Each row is followed by its class number.
[-23   9 -11  15  20  11  29 -14 -18  22 -15 -28 -24 -10   5  15 -39  16
  10 -12   6 -46 -48 -14 -44   1  -3  22  38   0  35  -6 -24] => 5
[ 11  17 -18 -11 -29   0 -34 -27 -18 -14  36  19 -22 -40  28 -28  90 -55
  30 -23   3 103 -11  54  36 -57  -5  -7  19 -27  21 -32  38] => 6
[-30  25  -9 -30  -1 -30 -25  -8   1  17 -15 -28  11 -21  -4   9   9  66
 -42  -1  26  49 -26 -16 -12   9 -11  22  -4  -6  21 -12  20] => 0
[ 30 -19   0   4  30  -2  35   0   4  -4 -56 -42  -1   4   1  10 -36   3
  34  17 -20 -76   8   2 -17  26  16 -34  18 -14   7  25 -43] => 7
[ -4  14  -8  12 -38  12  -4 -16 -29  -4  29 -14  14   6  -2   2 -20  11
 -16 -13  35  21 -28  -5 -11   8  12   3   8   8   8 -29   8] => 8
[ -1  20  -8  19 -31  34 -35   4 -65  -6  77  -3  29 -16 -48 -15  21   1
 -43 -30  17  98  12  33   6 -23  -1  -3  33  12   0 -20   8] => 11
[ 25 -35  19  54 -44  14  40   7  19 -16   6  21  -7   7  53  51 -25 -18
   5   6 -28 -29  14 -26  18 -15  -6  -7  -5  15 -13 -16 -28] => 10
[ 17 -27  17  64 -21  19 -19 -15  36   4  50  33  15  26  26   5  30 -26
   9  15  -9   1  20 -27  28  -6  13 -22 -21  -6 -10  23 -61] => 3
[ 27 -27  52 -34  31 -25 -60 -19  12  10  25 -41  49  -1  58  23  26  65
 -77  11  37  41  60  -4  -2 -32  16  50  18 -25  29  -7  53] => 7
[ 21  10 -12  43  -5   5  46 -28   8 -14   6   3 -23 -57  75  17  23 -38
  49  17  10 -35 -49  35   4 -22 -13  -8  19 -24  27 -11  -8] => 9
[ 19 -19  21   7   3   6  30  -3  21   8  -9 -51  -3 -17  14  40 -50  32
 -14  16 -10 -82   3 -17  -8  11   9   5  32  15   2  26 -20] => 5
[ 22 -65  31  20  10   4  19   1  67  13 -12  31  -8  55   6  14  17 -63
  53  14 -57 -63  -4  29  43 -10   1 -20 -31  17 -32  51 -60] => 4
[ 33  -8  -4  20  30 -15 -71  -9  23 -12   1  41 -39  -2  30 -41  75 -77
  12   6   8  31   5  -2  25 -24  12 -66 -33 -30 -28   6 -24] => 5
[ 14  36 -11 -47  56 -28 -52 -28 -47   3 -28 -31 -24 -29 -16 -29  33  30
 -15  -1  61  33 -33   2 -50  -7  10  18  35 -27  65 -21  17] => 4
[ 23  -5  -3  16 -46  17  28  13  -8  -8   5 -15  13 -35   2  35 -23  22
 -12  13 -10 -16  13 -20  12  10   7 -14  -9  13 -14  -1 -23] => 10
[ 18 -25  -6 -40 -59  12  22  38 -26  11 -23 -44 -26  10 -47  26 -39  14
 -16  -4 -35 -41  10  42  46  40  21 -59 -43  48 -82  28  12] => 2
[ -5  -3 -30 -12 -16  -9  36   7 -13 -11 -36 -20 -21  -4 -31   6 -23 -13
  28 -17 -25   5 -33  33  -6   4 -14 -39  24  20  -8  10 -10] => 0
[-44 -19  -2  32 -32  28  51  27   5  38  -6 -10  27  13 -26  52 -64  66
 -29  -4 -25 -29 -15 -45 -13  25  -3  42 -31  33 -15  -6 -52] => 10
[-19  11   1  44 -38  29 -15 -32 -20  12  86  22  14 -16  36   7   5  16
 -25 -15  38  19 -37   1 -12 -39 -15  36  27  -6  34 -28   0] => 5
[-38 -22   9  -3  10  21 -43  10 -17  44  28 -24  79  39 -57  -2 -22  85
 -81 -17  12  54  24  -3 -15  11  17  51 -22   3  -4   2 -14] => 7
[ -8  -6   8  36 -42  13  16  -2  15  24  23   9 -13   8  49  37  -5  30
   4  24  16 -48 -29 -17  13  14   0   0 -33  -1  -4 -11 -19] => 2
[ 31 -41  13  35 -12  17  52 -11  23  -9  24 -23  22  17  -4  29 -29 -19
  37   3 -22 -46  -5  21  15   0  16 -11  24  21 -15  23 -30] => 8
[ 46  49 -34  -1  18 -14 -30 -41 -29 -19  47   0  13 -77   5 -36  70  -2
   6  20  79  39 -31  -8 -29 -29  14 -14  31 -56  55 -25  13] => 1
[  8  14  -2  20 -34  30  -6 -16 -24  10  55 -21  27 -32 -30   6 -27  49
 -44   1  26 -17  -9  -8  -9   4   8   8  21   7   2   9 -19] => 5
[ 12 -40   0 -38 -98  15  33  36  11   8 -30 -15 -48  22  28  27 -28 -40
  25 -12 -86 -54   5  20  69  38   3 -52 -52  50 -71  39  -9] => 3
[  2  33 -34  -8 -11  16 -21  -4 -51   3  37 -13  25 -82 -15 -19  42  41
 -10  -6  31  78 -21  18 -10 -13   3  21   1 -26  32 -28   8] => 10
[-11  30 -33  34 -71  24  35   1 -26  -4  20 -12  28 -11 -80  15 -56  48
 -16   4   8 -14 -29 -13  -9  36  -4 -43   9  24 -15  18 -57] => 0
[ -9 -15  17 -11 -17  -5   1  -1 -11   5   4 -35  11  33   2  25 -39  29
 -37 -18  15  10  -4 -13  -9   6  15  25  10  26  -6 -20  28] => 8
[ 10 -14  15 -56  27 -39 -40  -5  38  13 -49 -29 -24  -9  22   1  67 -10
  -6  -1 -31  55  24  17  43 -14  10   1 -20  -5 -10   0  38] => 6
[ -3 -27  35  -6  27   1 -31  15  13  23  37 -29  42  18 -25  24  13  33
 -69  -9 -13  64  45   6  15 -17   7  38   5  25 -15  10   4] => 11
[ -1   1  -6 -61  13  -4 -26  15 -20  28 -20 -60  -7 -37 -38  -6  -6  38
 -43 -18  -3  12  -1  16   1  17  14  10  -2  10 -17  14  23] => 5
[ 28   8   5  39  32 -10 -31 -17 -14 -21 -23   2   6  24  15 -11 -17  15
 -16  29  40 -31  23 -54 -46   5  23 -44  20 -34  26  -7 -43] => 7
[-16 -27   7  70 -92  47   5  -5  22  17  74  51  23  18  22  11   5 -16
  12   0 -25 -19 -12 -15  42   8  -8  -5 -36  14 -24  12 -59] => 3
[ 21  31 -30 -43 -22 -13 -18 -23  -9 -12 -23 -12 -41 -70  29 -25  76 -48
  56   0 -14  43 -22  47  35 -15   1 -35   0 -26  13 -16  25] => 6
[ 38  28 -19  18 -70  37   4 -22 -47 -32  76 -14  29 -34 -22 -31   2 -18
  18 -13  42  44 -14  43   6 -11  24 -25  28 -10   1 -15   8] => 8
[ -5   0 -12 -24  13   4 -43   9   2  28  -5  -8  -7 -14 -32 -31  27  -3
 -17 -12  -8  27  -9  10  12  10  11 -13 -38  -3 -31  17 -13] => 5
[ 20   9 -49  -5 -12  14  30  15 -29 -27 -37  -3 -33 -53 -10 -24  18 -83
  62  -3 -42  -3 -33  71  33  16   6 -76 -11  -2 -32  22 -13] => 9
[ 29  11  -9  64 -25   0  -8 -33  -2 -24  56  50   8  -6  47  -1  31 -38
   7  18  49  -1 -23 -43 -13 -32   0 -22  22 -29  35 -33 -14] => 1
[ -5  18 -46 -16   3  -4   8  -2 -48 -14 -15 -29  -7 -29 -77 -22  -3   6
  10 -27   2  54 -35  45 -17   2  -4 -35  35   4   3   4  -5] => 0
[ 46 -11  -4  17 -13   4  24 -10  17 -20  -7 -16  -4  -4   1  -3  -1 -40
  49  18  -5 -38  -8   7  17  19  24 -55  -1  -2 -23  21 -32] => 8
[ -5  50 -12 -69  46 -39 -67 -19 -26  24 -44 -72   1 -44 -44 -17  43  83
 -64   3  46  88  11 -24 -28  12  26  23  12 -18  34 -24  38] => 6
[ 42   3   5 -11 -39  17 -49  23 -69 -30  39 -36  25 -10 -82   0 -19  18
 -92 -14   3  71  66   9  19  10  20 -50  33  43 -47   3  15] => 11
[-20   8  -3  50  58   2   2 -17   7  34  23  -8  11   4  -6  12  14  65
  -3  28  49 -18 -40 -22 -41  -1  12  29   0 -26  46  -8 -41] => 2
[  3 -31 -10  62 -12  14  37   0   9  -6  20  29   9  48 -26  14 -26 -43
  14  -3 -10 -40 -17 -23  -4 -11   7 -31   8  17 -15   3 -46] => 1
[ 30  -5   4 -44 -47  -2 -23  19 -19   2 -36 -41   1  -1   3   1 -24  27
 -36   6  -1 -15  38  -6  19  38  20 -43 -30   0 -40   9   8] => 7
[  8  23 -14  24   8   1 -55 -31  -9  -3  38  42 -27 -35  60 -42  73 -44
  24  -4  36  42 -36   3  -6 -39  -7 -11   4 -45  30 -25  -2] => 5
[ 43  -9  29  16  39 -18 -24 -39   5 -15  14   9  -6  12  22   7  27  -6
  -3  18  37 -13  -1  -9 -21 -35   7   7  40 -15  46  -1 -13] => 4
[-10  15 -26  38 -55  41   9 -13 -35   9  44  23 -17 -27   7 -15  -5 -32
  29 -19   6 -11 -47  15  -6  -9 -10 -18  16  -3   6 -12 -28] => 5
[ 20 -30  25  46  72 -16 -39   3  18  -4  -8   0  29  32 -21  13   4  37
 -60  19  15  37  54 -61 -29 -20  30   6  -3  -5   2  -4 -40] => 10
[ -9   5 -32 -44  33 -22 -51   3 -35  11  -1 -12   1 -17 -23 -39  57 -14
 -23 -27  35  97 -20  18 -16 -21  10   5   2 -16  15 -32  50] => 1
[ 63 -15   8  56 -37  22  37   1  24 -42  30  31 -21 -23  39  17  22 -93
  68  25 -45 -47  14  19  49 -15 -10 -79  18   3 -27  26 -53] => 11
[  0 -18 -24  20 -37  37  35  15 -47  -2  38 -11  -9  -1 -41  11 -22  -1
  19 -17 -12  -6 -28  62  14  -3   6 -24  12  23 -17   4  -9] => 2
[ 11  -3  20  29   6   4 -29 -30  39  12  47  23   7 -20  63  -1  48 -16
   0  15  17  -1 -12  -6  12 -33  -4  17  -7 -27  17   1 -12] => 5
[ -2 -13  -6  -4 -22  19 -46  13 -49   5  19  -4  36  29 -47 -24 -14  22
 -52 -21  10  50  30  11  -5   3  17 -18  -5   2 -22  -4  -4] => 7
[  3  51 -34 -25   0 -10 -45 -28 -51  -9  -1 -18 -22 -48 -18 -34  59   3
   1 -13  35  90 -15  17 -12 -24  10 -14  31 -24  35 -35  28] => 6
[  8 -39  -3  99 -39  37  36 -23  16 -12  96  67  38  32   9  12   7 -65
  29  -4  -3 -13 -24   5  12 -52  -6  -8  25   1   9  -6 -45] => 1
[  9 -12  -2  37 -73  29  69  -5  -8 -17  41 -31  46  -6 -63  50 -78  47
 -21  -1 -18 -34  -6  17  11  12  -9 -15  44  44 -17  31 -32] => 0
[  7   3 -10  52 -82  32  58 -16  -7 -17  68  -1  42 -24 -29  34 -40  29
   4   6   2 -18 -25  19   7  -8 -18 -16  46  21   4  19 -33] => 0
[ 16  22  18   8  -3   3  -2  -6 -18  -1  18 -50  16 -30   3  37 -17  49
 -46  13  21   2  20 -29 -11  13   4  10  38  10  19  -8  -1] => 11
[-13  26 -16  -7 -43   3 -18  -7 -27   6 -25 -22 -19   9 -38  -1  -8  18
 -30 -13   3  37   5 -24   5  16  16 -22  -3  12 -14 -20  -2] => 6
[ 29  27 -14 -65 -65  -3 -32  -6 -31   1   0  -5 -29 -48  10 -19  37  -7
   4  -2  19  13 -33  34  31  14  -6 -19 -27  -3  -5  -4  27] => 4
[ 16  20 -12   6 -32 -20  24 -34   4 -37  14  13 -29 -48  87  16  31 -37
  52   3  15  12 -47  33   1 -44 -34 -17  45 -20  50 -27  26] => 0
[ 31  46 -28 -52 -33  -6 -62  -2 -83 -26  21 -36   1 -49 -60 -43   6  31
 -53 -21  63  77   0   2 -11  15  30 -29  11  -4 -16 -31  50] => 8
[ 18 -21   8 -31 -15 -13  16   6  14  11 -49 -48 -40 -11  53  27  -6   2
  27   6 -32 -43   6  -9  12  30   8 -14  -1  14  -3  17  -2] => 3
[ -6  14  12 114 -16  25 -24 -61  17  -8  95  75  37  29  30   3  55  -5
   3  14  35  70  -5 -52  -9 -57  -1  29  34 -32  53 -31 -52] => 6
[  9  11  14 -61   7 -18 -19  36 -32  21 -55 -90  -5  -5 -53  33 -47  71
 -88  -3  -7  12  45 -29 -10  52  18  -9   5  45 -30   5  16] => 11
[-12 -40  40  57  -6  10 -16  -3  15  21  58  15  26  63  21  48 -12  45
 -60  12  23   5  18 -25   1 -22  10  29  -8  16  -2 -12  -8] => 2
[-12  17 -26 -20  37 -28 -74  -3 -19  14   0  17   3   7 -20 -42  60  -8
 -41 -11  51  89 -14 -33 -21 -13  15  -6 -25 -25   8 -33  22] => 1
[-15   6 -49  -5 -11  19 -28   1 -58   6  56  11  28 -14 -73 -48  41 -18
 -18 -40  29 102 -35  37  -8 -25   6   2  10  -7   3 -23  19] => 1
[-37  37 -36  -6  17 -13 -17 -18 -16  37  15  -1  14 -28   0 -11  34  37
 -16   0  63  38 -62 -44 -45   1  -2  37  -8 -29  49 -38   5] => 1
[ 19   2 -33   1 -10  11   0   2 -34 -22  18  25 -23 -61  23 -23  61 -56
  54 -21 -12  65 -25  55  16 -44  -8 -17  -1 -23   8 -25  10] => 10
[ 47  -8  -7  12   4 -10  -7 -18   1 -32  -6   0 -21   4  23 -20  24 -64
  45   6  10   5  -8  13   4  -9  22 -57  14 -11  -8  -3  -6] => 8
[  0 -22   0  60  53  13 -21 -17 -10   2  17  19  37  39 -14 -18   7  -1
   9   2  13   8   8  -5 -36 -20  13  -7  23 -30  28   0 -57] => 7
